Here is a tiny trained network, its code and every weight. The questions are about switching its units off for an input and a target symbol, where a switched-off unit gives its printed mean instead of its output.

import numpy as np


def w(rows, s, z=0):
    codes = np.array(rows[::2]) - 128.0
    scale = np.full(codes.shape[1], s)
    scale[-1] = z or s
    return codes * scale


def norm(h):
    return h / np.sqrt((h * h).mean(-1, keepdims=True) + 1e-5)


def f(y):
    return np.maximum(y, 0)


def softmax(a):
    e = np.exp(a - a.max(-1, keepdims=True))
    return e / e.sum(-1, keepdims=True)


def log_softmax(a):
    a = a - a.max(-1, keepdims=True)
    return a - np.log(np.exp(a).sum(-1, keepdims=True))


def net(x, mask):
    ids = ['γηθλτψ'.index(c) for c in x.split()]
    T = len(ids)
    res = E[ids] + P[:T]
    r = norm(res)
    for j in range(2):
        rows = slice(2 * j, 2 * j + 2)
        q, k, v = (r @ M[0][rows].T for M in (Q, K, V))
        z = softmax(np.where(np.tri(T) > 0, q @ k.T / 2**0.5, -1e9)) @ v
        o = O[0][rows]
        res = res + np.where(mask[j], z, o[:, -1]) @ o[:, :-1]
    y = f(norm(res) @ A[0][:, :-1].T + A[0][:, -1])
    res = res + np.where(mask[2:6], y, B[0][:, -1]) @ B[0][:, :-1]
    return log_softmax(norm(res)[-1] @ U[:, :-1].T + U[:, -1])


Q, K, V, O, A, B = {}, {}, {}, {}, {}, {}
E = w([
[191,201,165,103,151,248],'γ',
[65,250,112,115,140,161],'η',
[129,170,205,104,150,121],'θ',
[197,175,196,163,112,160],'λ',
[98,153,156,116,88,72],'τ',
[144,98,162,197,133,114],'ψ',
],0.022)
P = w([
[199,243,66,66,138,86],'0',
[181,248,107,104,158,118],'1',
[188,228,124,109,118,99],'2',
[178,196,169,103,118,107],'3',
[165,158,192,91,110,112],'4',
[150,126,206,80,93,112],'5',
[83,117,200,76,56,142],'6',
[39,88,208,78,27,149],'7',
[1,63,231,65,15,184],'8',
],0.0059)
Q[0] = w([
[104,48,35,160,237,115],'h0',
[79,183,169,94,82,112],'h0',
[137,198,162,166,189,85],'h1',
[145,89,2,240,237,125],'h1',
],0.0098)
K[0] = w([
[154,252,102,81,106,157],'h0',
[113,105,157,157,72,148],'h0',
[129,141,175,162,90,132],'h1',
[177,199,82,101,176,123],'h1',
],0.015)
V[0] = w([
[147,144,64,174,207,47],'h0',
[59,212,174,108,2,144],'h0',
[171,163,124,183,181,148],'h1',
[141,189,146,36,69,176],'h1',
],0.0085)
O[0] = w([
[61,72,189,146,84,102,113],'h0',
[67,120,42,138,97,189,254],'h0',
[58,115,49,128,46,236,111],'h1',
[107,156,198,119,255,141,197],'h1',
],0.0099,0.0087)
A[0] = w([
[125,193,139,80,95,130,235],'n0',
[73,170,65,125,107,5,92],'n1',
[179,213,88,208,144,159,4],'n2',
[107,102,102,148,189,143,56],'n3',
],0.012,0.0018)
B[0] = w([
[134,79,149,160,168,42,254],'n0',
[145,75,94,94,131,203,230],'n1',
[136,79,117,109,20,59,203],'n2',
[249,146,45,109,82,125,139],'n3',
],0.013,0.0094)
U = w([
[175,213,113,81,131,234,65],'γ',
[75,235,38,131,136,117,58],'η',
[142,177,189,154,230,86,126],'θ',
[163,111,79,164,59,94,255],'λ',
[112,45,110,73,184,163,81],'τ',
[52,145,184,246,148,229,83],'ψ',
],0.012,0.002)

Each question gives the input, a string of symbols that net reads in full, and the target symbol t.
The units are the heads (2 rows each of Q, K, V and O) and the neurons (one row each of A and B). Each row of codes is followed by its name. A weight is (code - 128) times the scale printed after its matrix; where a second scale follows, it is the last column's (O, A, B and U).
mask holds one flag per unit, heads first, then neurons. A switched-off unit (its flag False) gives its mean, the last column of its rows in O or B, instead of its output. The means were averaged over made-up inputs and are rounded, as every weight is.
A unit's drop is (log p(t) with every unit on - log p(t) with that unit switched off) / (log p(t) with every unit on - log p(t) with every unit switched off).
The circuit of an input: a set's keep is (log p(t) with only the set's units on - log p(t) with every unit switched off) / (log p(t) with every unit on - log p(t) with every unit switched off). Starting from all 6 units, units are removed one at a time, each time the one whose removal leaves the highest keep (on an exact tie, the one counted first), for as long as the keep stays at least 0.8.
units of the circuit, in order: the units of the circuit, biggest drop first
k most important neurons: the k neurons with the biggest drops, biggest first
which heads matter: for each layer, one digit per head in row order, 1 if its drop is at least 0.15 and else 0, layers parted by /
drop when u is switched off: that unit's drop, to one decimal
input τ λ θ τ τ θ τ θ, target θ: units of the circuit, in order	[h1]
input λ γ λ τ τ, target τ: units of the circuit, in order	[n1 h0 h1]
input θ η θ λ τ γ ψ ψ, target ψ: which heads matter	01
input ψ τ τ γ, target θ: which heads matter	10
input ψ λ τ γ τ γ λ, target θ: which heads matter	10
input τ η τ τ, target τ: which heads matter	10
input λ τ ψ τ λ τ λ θ, target θ: 2 most important neurons	[n1 n2]
input η ψ γ, target λ: units of the circuit, in order	[h1 h0]
input ψ λ λ η γ λ, target ψ: 2 most important neurons	[n2 n0]
input ψ γ τ θ λ θ γ, target ψ: units of the circuit, in order	[h0 h1 n2]
input γ τ λ θ τ τ λ τ ψ, target λ: 3 most important neurons	[n3 n1 n0]
input ψ τ θ η η τ τ τ γ, target θ: units of the circuit, in order	[h1 n1]
input λ τ ψ θ γ θ τ λ λ, target θ: drop when n3 is switched off	0.0
input θ τ τ ψ τ τ θ η, target θ: drop when n0 is switched off	0.2
input η τ τ τ θ λ λ λ ψ, target λ: drop when n3 is switched off	0.5
input τ τ θ λ, target λ: most important neuron	[n2]
